Below is a small trained network, with its code and all its weights. Each question gives an input and a target symbol and asks what happens when units are switched off, that is, made to give their printed mean instead of their output.

import numpy as np


def w(rows, s, z=0):
    codes = np.array(rows[::2]) - 128.0
    scale = np.full(codes.shape[1], s)
    scale[-1] = z or s
    return codes * scale


def norm(h):
    return h / np.sqrt((h * h).mean(-1, keepdims=True) + 1e-5)


def f(y):
    return np.maximum(y, 0)


def softmax(a):
    e = np.exp(a - a.max(-1, keepdims=True))
    return e / e.sum(-1, keepdims=True)


def log_softmax(a):
    a = a - a.max(-1, keepdims=True)
    return a - np.log(np.exp(a).sum(-1, keepdims=True))


def net(x, mask):
    ids = ['ΓΛΠΣΩαβδεζηθμτφψ'.index(c) for c in x.split()]
    T = len(ids)
    res = E[ids] + P[:T]
    q, k, v = (norm(res) @ M[0].T for M in (Q, K, V))
    z = softmax(np.where(np.tri(T) > 0, q @ k.T / 2**0.5, -1e9)) @ v
    res = res + np.where(mask[0], z, O[0][:, -1]) @ O[0][:, :-1]
    y = f(norm(res) @ A[0][:, :-1].T + A[0][:, -1])
    res = res + np.where(mask[1:17], y, B[0][:, -1]) @ B[0][:, :-1]
    return log_softmax(norm(res)[-1] @ U[:, :-1].T + U[:, -1])


Q, K, V, O, A, B = {}, {}, {}, {}, {}, {}
E = w([
[88,151,160,75,85],'Γ',
[104,123,247,152,88],'Λ',
[88,134,201,100,94],'Π',
[135,48,48,110,151],'Σ',
[48,76,170,46,155],'Ω',
[107,99,212,164,108],'α',
[183,54,60,164,143],'β',
[80,120,204,93,110],'δ',
[133,175,147,120,54],'ε',
[200,113,88,183,97],'ζ',
[66,117,175,57,117],'η',
[234,117,58,79,144],'θ',
[109,23,129,142,188],'μ',
[185,88,156,230,106],'τ',
[137,128,205,185,86],'φ',
[101,110,196,131,99],'ψ',
],0.015)
P = w([
[128,94,163,120,88],'0',
[194,170,183,93,174],'1',
[188,68,151,80,111],'2',
[47,95,73,156,82],'3',
[113,250,146,138,210],'4',
[224,96,190,101,105],'5',
[97,47,118,173,28],'6',
],0.012)
Q[0] = w([
[226,68,161,41,110],'head 0',
[139,22,109,84,2],'head 0',
],0.026)
K[0] = w([
[19,76,62,207,79],'head 0',
[64,250,95,197,187],'head 0',
],0.024)
V[0] = w([
[178,205,94,147,32],'head 0',
[167,90,139,252,160],'head 0',
],0.034)
O[0] = w([
[39,255,77,56,177,6],'head 0',
[130,63,159,250,210,140],'head 0',
],0.022,0.011)
A[0] = w([
[48,138,235,130,85,114],'neuron 0',
[74,111,121,132,136,87],'neuron 1',
[117,143,67,6,85,39],'neuron 2',
[24,106,52,131,126,122],'neuron 3',
[214,196,198,145,107,123],'neuron 4',
[124,199,204,135,91,141],'neuron 5',
[110,181,74,83,187,71],'neuron 6',
[50,96,154,247,213,102],'neuron 7',
[106,117,24,195,40,122],'neuron 8',
[192,240,48,30,209,243],'neuron 9',
[66,229,88,207,146,143],'neuron 10',
[181,62,134,113,60,114],'neuron 11',
[137,39,180,181,117,254],'neuron 12',
[156,109,164,30,123,77],'neuron 13',
[148,44,169,73,80,153],'neuron 14',
[175,115,40,76,219,116],'neuron 15',
],0.014,0.0057)
B[0] = w([
[159,136,122,127,184,139],'neuron 0',
[143,127,124,164,156,133],'neuron 1',
[171,126,172,218,132,187],'neuron 2',
[189,111,172,134,168,148],'neuron 3',
[77,100,110,121,163,157],'neuron 4',
[85,148,98,130,147,147],'neuron 5',
[132,28,136,109,105,156],'neuron 6',
[129,217,145,124,7,210],'neuron 7',
[105,145,152,114,176,144],'neuron 8',
[223,29,35,150,130,190],'neuron 9',
[170,104,125,99,252,165],'neuron 10',
[104,155,165,109,212,212],'neuron 11',
[85,102,35,55,111,248],'neuron 12',
[104,148,150,172,76,164],'neuron 13',
[94,172,163,153,187,213],'neuron 14',
[163,101,200,112,143,140],'neuron 15',
],0.029,0.017)
U = w([
[179,159,101,67,37,129],'Γ',
[37,159,80,63,103,129],'Λ',
[227,177,164,201,105,16],'Π',
[55,41,118,95,178,40],'Σ',
[129,60,187,20,77,1],'Ω',
[58,111,98,124,58,155],'α',
[96,138,102,180,52,143],'β',
[82,165,230,117,155,161],'δ',
[166,169,69,31,175,97],'ε',
[154,180,104,170,253,21],'ζ',
[186,160,191,95,51,59],'η',
[177,112,136,99,149,243],'θ',
[140,40,173,174,132,210],'μ',
[68,154,92,230,156,166],'τ',
[127,236,94,146,103,168],'φ',
[52,121,104,91,197,92],'ψ',
],0.014,0.0042)

Each question gives the input, a string of symbols that net reads in full, and the target symbol t.
The units are the heads (2 rows each of Q, K, V and O) and the neurons (one row each of A and B). Each row of codes is followed by its name. A weight is (code - 128) times the scale printed after its matrix; where a second scale follows, it is the last column's (O, A, B and U).
mask holds one flag per unit, heads first, then neurons. A switched-off unit (its flag False) gives its mean, the last column of its rows in O or B, instead of its output. The means were averaged over made-up inputs and are rounded, as every weight is.
A unit's drop is (log p(t) with every unit on - log p(t) with that unit switched off) / (log p(t) with every unit on - log p(t) with every unit switched off).
The circuit of an input: a set's keep is (log p(t) with only the set's units on - log p(t) with every unit switched off) / (log p(t) with every unit on - log p(t) with every unit switched off). Starting from the 12 units with the biggest drops (on a tie, the unit counted first), units are removed one at a time, each time the one whose removal leaves the highest keep (on an exact tie, the one counted first), for as long as the keep stays at least 0.8.
units of the circuit, in order: the units of the circuit, biggest drop first
k most important neurons: the k neurons with the biggest drops, biggest first
drop when u is switched off: that unit's drop, to one decimal
input μ Π ψ Σ, target Π: 2 most important neurons => [neuron 2; neuron 12]
input δ τ τ Λ, target τ: units of the circuit, in order => [head 0; neuron 7]
input τ δ ζ μ ζ, target ζ: units of the circuit, in order => [head 0; neuron 10]
input ζ δ ψ Σ δ δ, target Σ: units of the circuit, in order => [neuron 12; neuron 7]
input ε δ α, target ε: units of the circuit, in order => [head 0; neuron 9]
input τ Λ δ Ω Π μ δ, target Π: units of the circuit, in order => [head 0; neuron 2; neuron 12]
input δ δ ε α δ ε, target α: 2 most important neurons => [neuron 12; neuron 7]
input Ω μ ζ Γ α, target ζ: 3 most important neurons => [neuron 10; neuron 12; neuron 7]
input Σ Π δ δ, target Π: 4 most important neurons => [neuron 2; neuron 12; neuron 7; neuron 9]
input μ Λ Σ δ, target Λ: most important neuron => [neuron 12]
input δ δ β δ δ α, target δ: drop when neuron 14 is switched off => 0.1
input ζ δ Π, target ζ: drop when head 0 is switched off => 0.8
input ζ Ω δ, target ζ: drop when neuron 15 is switched off => 0.0
input δ ζ δ ε Γ, target δ: most important neuron => [neuron 7]
input ψ Ω δ α τ δ, target α: 2 most important neurons => [neuron 12; neuron 7]
